Here is a tiny trained network, its code and every weight. The questions are about switching its units off for an input and a target symbol, where a switched-off unit gives its printed mean instead of its output.

import numpy as np


def w(rows, s, z=0):
    codes = np.array(rows[::2]) - 128.0
    scale = np.full(codes.shape[1], s)
    scale[-1] = z or s
    return codes * scale


def norm(h):
    return h / np.sqrt((h * h).mean(-1, keepdims=True) + 1e-5)


def f(y):
    return np.maximum(y, 0)


def softmax(a):
    e = np.exp(a - a.max(-1, keepdims=True))
    return e / e.sum(-1, keepdims=True)


def log_softmax(a):
    a = a - a.max(-1, keepdims=True)
    return a - np.log(np.exp(a).sum(-1, keepdims=True))


def net(x, mask):
    ids = ['ΞΠΦΨαβδεζμω'.index(c) for c in x.split()]
    T = len(ids)
    res = E[ids] + P[:T]
    r = norm(res)
    for j in range(3):
        rows = slice(2 * j, 2 * j + 2)
        q, k, v = (r @ M[0][rows].T for M in (Q, K, V))
        z = softmax(np.where(np.tri(T) > 0, q @ k.T / 2**0.5, -1e9)) @ v
        o = O[0][rows]
        res = res + np.where(mask[j], z, o[:, -1]) @ o[:, :-1]
    y = f(norm(res) @ A[0][:, :-1].T + A[0][:, -1])
    res = res + np.where(mask[3:15], y, B[0][:, -1]) @ B[0][:, :-1]
    return log_softmax(norm(res)[-1] @ U[:, :-1].T + U[:, -1])


Q, K, V, O, A, B = {}, {}, {}, {}, {}, {}
E = w([
[39,254,129,144],'Ξ',
[136,77,205,171],'Π',
[107,171,130,165],'Φ',
[177,126,166,140],'Ψ',
[142,142,178,161],'α',
[10,166,115,163],'β',
[79,149,15,142],'δ',
[39,43,139,142],'ε',
[102,165,188,121],'ζ',
[189,104,129,187],'μ',
[130,116,145,64],'ω',
],0.0089)
P = w([
[32,138,1,120],'0',
[157,94,154,101],'1',
[126,210,69,102],'2',
[161,108,140,112],'3',
[54,112,211,168],'4',
[152,109,134,109],'5',
[133,205,89,98],'6',
[152,110,135,107],'7',
[133,207,94,103],'8',
[151,111,136,103],'9',
[136,207,92,101],'10',
[148,113,136,103],'11',
[136,210,95,103],'12',
[152,107,136,99],'13',
],0.0053)
Q[0] = w([
[240,230,92,91],'h1',
[120,187,159,207],'h1',
[135,254,37,72],'h2',
[52,86,105,171],'h2',
[156,152,144,27],'h3',
[205,248,124,18],'h3',
],0.0082)
K[0] = w([
[138,91,113,196],'h1',
[179,140,115,138],'h1',
[103,149,128,53],'h2',
[139,116,86,140],'h2',
[36,95,43,116],'h3',
[39,90,9,158],'h3',
],0.015)
V[0] = w([
[110,170,144,198],'h1',
[183,104,119,241],'h1',
[72,97,147,1],'h2',
[173,168,152,59],'h2',
[195,152,190,122],'h3',
[157,112,124,148],'h3',
],0.0065)
O[0] = w([
[69,241,90,145,232],'h1',
[127,170,48,239,249],'h1',
[88,196,4,24,33],'h2',
[72,172,67,224,179],'h2',
[23,68,113,82,41],'h3',
[113,156,104,108,116],'h3',
],0.0034,0.002)
A[0] = w([
[189,35,90,141,137],'n1',
[134,163,81,104,141],'n2',
[151,151,82,57,122],'n3',
[189,88,126,156,103],'n4',
[121,114,211,63,229],'n5',
[100,89,11,180,196],'n6',
[176,84,107,165,186],'n7',
[169,170,205,93,130],'n8',
[134,44,124,119,132],'n9',
[168,113,2,123,157],'n10',
[4,66,183,86,5],'n11',
[19,111,92,162,182],'n12',
],0.0084,0.0021)
B[0] = w([
[159,140,84,56,169],'n1',
[89,81,125,121,177],'n2',
[145,75,117,175,166],'n3',
[74,114,139,145,197],'n4',
[106,166,158,209,235],'n5',
[159,43,137,122,175],'n6',
[95,155,177,112,203],'n7',
[151,93,75,79,254],'n8',
[68,113,96,147,161],'n9',
[82,213,140,156,174],'n10',
[160,194,7,82,202],'n11',
[198,102,182,96,192],'n12',
],0.014,0.0039)
U = w([
[39,223,168,78,37],'Ξ',
[2,170,14,175,172],'Π',
[148,88,149,127,82],'Φ',
[158,157,195,21,246],'Ψ',
[65,146,228,235,251],'α',
[163,138,53,93,157],'β',
[112,80,123,138,58],'δ',
[105,157,34,88,154],'ε',
[218,227,120,202,78],'ζ',
[21,76,132,77,119],'μ',
[177,44,48,227,91],'ω',
],0.0087,0.0019)

Each question gives the input, a string of symbols that net reads in full, and the target symbol t.
The units are the heads (2 rows each of Q, K, V and O) and the neurons (one row each of A and B). Each row of codes is followed by its name. A weight is (code - 128) times the scale printed after its matrix; where a second scale follows, it is the last column's (O, A, B and U).
mask holds one flag per unit, heads first, then neurons. A switched-off unit (its flag False) gives its mean, the last column of its rows in O or B, instead of its output. The means were averaged over made-up inputs and are rounded, as every weight is.
A unit's drop is (log p(t) with every unit on - log p(t) with that unit switched off) / (log p(t) with every unit on - log p(t) with every unit switched off).
The circuit of an input: a set's keep is (log p(t) with only the set's units on - log p(t) with every unit switched off) / (log p(t) with every unit on - log p(t) with every unit switched off). Starting from the 12 units with the biggest drops (on a tie, the unit counted first), units are removed one at a time, each time the one whose removal leaves the highest keep (on an exact tie, the one counted first), for as long as the keep stays at least 0.8.
circuit, biggest first: the units of the circuit, biggest drop first
top k neurons: the k neurons with the biggest drops, biggest first
heads that matter: for each layer, one digit per head in row order, 1 if its drop is at least 0.15 and else 0, layers parted by /
drop when u is switched off: that unit's drop, to one decimal
input ω α β ω, target ω: top 4 neurons	[n5 n8 n3 n11]
input α α Φ ω α δ Ψ ζ ω α Π Ψ ω, target Π: circuit, biggest first	[h2 n10 n3]
input α μ δ ζ, target ζ: heads that matter	001
input β Ψ α Π α ω, target ω: top 3 neurons	[n8 n5 n3]
input α Ψ ω δ, target ω: heads that matter	010
input α α α α, target α: heads that matter	000
input α ε ε α α Π β, target Ψ: heads that matter	000
input δ α α ζ μ μ, target μ: top 2 neurons	[n1 n7]
input Ψ Π Ψ α α, target ζ: top 3 neurons	[n11 n12 n5]
input Ψ ω α δ ω ω α Ψ, target Ψ: circuit, biggest first	[n7 n1]
input Ψ ω α α ζ α ω ε Ψ ζ Φ ζ, target ζ: top 3 neurons	[n5 n8 n11]
input ω α α Ψ ε ω α α ε ω ω μ, target μ: heads that matter	000
input Ψ α Ψ α ω α Ξ α Ξ Ψ α Π, target Π: top 3 neurons	[n11 n9 n5]
input Π α α α α α α Ξ α Ψ δ, target ω: top 2 neurons	[n6 n12]
input ω ε ω μ Ψ ω Ψ, target Π: circuit, biggest first	[h2 n2]
input Ψ α ω α α, target Π: top 3 neurons	[n11 n5 n9]
input Ψ α α α α α, target α: heads that matter	010
input α μ α Ψ Ψ, target ζ: heads that matter	101
input δ α α Ψ Ψ, target ζ: top 3 neurons	[n11 n12 n5]
input α ω α Ψ Π Π, target Π: top 3 neurons	[n11 n5 n9]
input ω Π Ψ, target Π: top 2 neurons	[n10 n2]
input ω ω ω Ξ ε Ψ μ, target α: top neuron	[n10]
input α μ ω ε α, target Π: drop when h1 is switched off	1.0
